array([[149, 122, 139, 132, 123, 152, 111, 144, 105, 101, 145, 146],
       [113, 103, 134, 146, 136, 114, 112, 103, 150, 106, 123, 127],
       [126, 152, 151, 118, 141, 155, 129, 115, 123, 155, 102, 119]])
Give the second entry in reading order.
A: 122
The smallest entry in the last column -> 119
Give the 5th-last entry, reading row by row.
A: 115
The 3rd entry, reading row by row: 139
The 1st entry in reading order is 149
The entry just left of the smallest entry: 105
The entry directly below the smallest entry -> 106
The top-right entry: 146
Give the entry directly below 105.
A: 150
The entry just left of 102: 155
Give the bottom-left entry.
A: 126
The entry just right of the smallest entry: 145
Give the entry just right of 114.
A: 112
The smallest entry in the first column is 113
The entry just right of 132: 123
Give the fourth entry in reading order.
A: 132
The entry just left of 136: 146

A =
152,149,142,138,125,130,107,136,141,128
126,134,133,137,133,129,118,126,129,144
125,134,132,137,133,130,119,126,128,144
126,133,128,135,131,133,122,126,125,136
127,135,126,136,129,136,123,126,122,134
128,133,127,133,129,132,124,127,125,131
132,134,131,133,129,130,121,129,129,132
135,140,129,138,127,136,118,129,126,130
128,132,126,133,128,133,125,127,124,130
128,136,136,137,134,128,116,127,132,145
146,147,139,139,126,132,109,133,136,131
137,141,133,138,128,133,115,130,130,133
122,130,128,134,132,131,124,125,124,139
122,137,128,142,134,136,118,124,122,147
Rows and columns are numbered from 0.
Which number is the entry in the top-left corner?
Answer: 152
Which number is the entry directly below the largest entry?
Answer: 126
Which number is the bottom-right entry?
Answer: 147
The entry in the top-right corner is 128
The bottom entry of the column that holds the smallest entry is 118
The entry just right of the smallest entry is 136
Which number is the entry in row 2 and column 2?
Answer: 132
The entry in row 0 and column 1 -> 149
Which number is the entry at row 0, column 2?
Answer: 142
The bottom-left entry is 122
The entry at row 2, column 1 is 134
Which number is the entry directly above 121?
Answer: 124
Which number is the top entry of the column that holds the smallest entry?
Answer: 107
Which number is the entry in row 1 and column 1?
Answer: 134
The entry in row 2 and column 0 is 125
Which number is the entry directly above 109?
Answer: 116

a =
113	133	150	132	111	132
104	128	133	124	117	118
133	133	144	120	132	147
119	124	130	130	146	135
108	116	148	133	115	125
123	116	124	130	115	123
125	142	142	127	126	139
109	117	127	127	123	113
151	137	115	129	152	126
Counting starts at 0.
Find the bottom-right entry.
Answer: 126
The entry at row 2, column 1 is 133
The entry in row 0 and column 0 is 113
Find the entry just left of the largest entry.
Answer: 129
Find the entry directly above the largest entry.
Answer: 123
Find the entry directly below the smallest entry.
Answer: 133
The entry in the bottom-left corner is 151
The entry in the top-right corner: 132
Find the entry just right of 104.
Answer: 128
Find the entry in row 2 and column 2.
Answer: 144
Find the entry in row 1 and column 0.
Answer: 104
The entry at row 0, column 1 -> 133

arr =
array([[141, 128, 120, 125, 140, 136],
       [131, 132, 151, 114, 124, 125],
       [124, 139, 131, 131, 110, 121],
       [124, 139, 135, 124, 107, 122],
       [123, 124, 118, 141, 123, 130],
       [121, 132, 127, 135, 115, 119],
       [119, 128, 124, 142, 120, 123],
       [129, 126, 114, 133, 131, 136],
       [126, 135, 145, 118, 112, 124]])
Rows and columns are numbered from 0.
The entry in the bottom-right corner: 124
The smallest entry -> 107
The entry directly above the largest entry?
A: 120
The entry in the bottom-left corner is 126
The entry directly above 112?
A: 131
The top-right entry: 136
The top entry of the column that holds the smallest entry: 140
The entry in the top-left corner -> 141
The entry just right of the smallest entry?
A: 122
The entry at row 1, column 2?
A: 151
The entry at row 0, column 1 is 128
The entry directly above the smallest entry -> 110
The entry at row 2, column 0?
A: 124
The entry in row 2 and column 1?
A: 139
The entry at row 1, column 0?
A: 131
The entry just right of the largest entry?
A: 114
The entry just left of the largest entry is 132

Read these off the row that follows.
1) Which number is the entry just right of 99?
2) Which number is the entry just right of 116?
[142 116 135 146  99 147 146]
1) 147
2) 135

grid =
[[137, 143, 140, 116, 132, 114, 133, 128, 134, 119],
 [126, 130, 129, 135, 133, 127, 131, 126, 133, 117],
 [135, 110, 144, 125, 117, 132, 128, 134, 142, 123],
 [150, 129, 130, 127, 127, 134, 131, 125, 148, 125],
 [124, 105, 118, 131, 137, 141, 127, 124, 126, 124],
 [122, 131, 136, 126, 120, 129, 132, 145, 121, 139],
 [139, 128, 128, 125, 118, 136, 126, 131, 126, 122],
 [130, 128, 128, 132, 130, 128, 124, 133, 143, 116],
 [138, 130, 130, 144, 125, 139, 118, 143, 113, 130],
 [118, 118, 127, 117, 128, 132, 129, 131, 134, 123]]
The bottom-right entry -> 123
The entry just left of the smallest entry: 124
The bottom entry of the column that holds the largest entry -> 118
The largest entry in the last row? 134
The 5th entry in reading order: 132
The maximum? 150
The top-right entry? 119
The smallest entry? 105
The 2nd largest entry? 148
The fifth entry from the end, reading row by row? 132
The smallest entry in the first row? 114
The bottom entry of the column that holds the smallest entry? 118
The first entry in reading order: 137
The fourth-last entry, reading row by row? 129
The 2nd entry in reading order is 143
The 3rd largest entry is 145
The second smallest entry? 110
The third entry from the end, reading row by row? 131
The entry directly above 150: 135
The entry directly above 141 -> 134
The last entry of the smallest entry's row? 124
The smallest entry in the last column? 116
The third entry on the main diagonal? 144

m =
106  117  110  106  115  111
141  124  139  130  147  130
117  110  136  106  114  106
Read off the first entry on the main diagonal.
A: 106
Read off the second entry on the main diagonal.
A: 124
Read off the top-right entry.
A: 111

[[138 126 132 133 130 118 136 156 117]
 [108 124 124 136 140 130 107 120 134]
 [122 121 138 139 142 118 112 154 114]
 [150 138 149 130 123 139 131 106 126]
 [139 127 133 132 132 130 145 134 124]]
Rows and columns are numbered from 0.
Read off the entry in the bottom-left corner.
139
The entry in row 0 and column 1 is 126
The minimum: 106
The entry at row 0, column 0 -> 138
The entry in row 0 and column 2: 132
Read off the maximum.
156
Read off the entry just right of the largest entry.
117
Read off the entry in the bottom-right corner.
124
The entry directly below 106 is 134
Read off the entry at row 2, column 0.
122
Read off the entry directly above the smallest entry.
154
The entry in row 1 and column 0 -> 108
Read off the centre entry.
142
The entry just left of the centre entry -> 139
Read off the entry directly below 156.
120

Read these off the grid that follows.
1) Report the entry at the centre.
2) Report the largest entry.
3) Report the smallest entry.
4) Report the entry just left of 118.
[[143, 130, 142, 119, 128, 132, 117], [127, 106, 115, 113, 127, 109, 117], [144, 110, 131, 119, 139, 109, 112], [122, 117, 123, 108, 116, 113, 141], [123, 140, 122, 122, 124, 111, 123], [136, 114, 135, 113, 119, 122, 139], [137, 118, 120, 132, 144, 113, 115], [106, 123, 110, 126, 123, 121, 133], [128, 134, 113, 133, 126, 137, 123], [105, 152, 128, 120, 111, 150, 144], [140, 131, 133, 119, 131, 132, 121]]
1) 113
2) 152
3) 105
4) 137
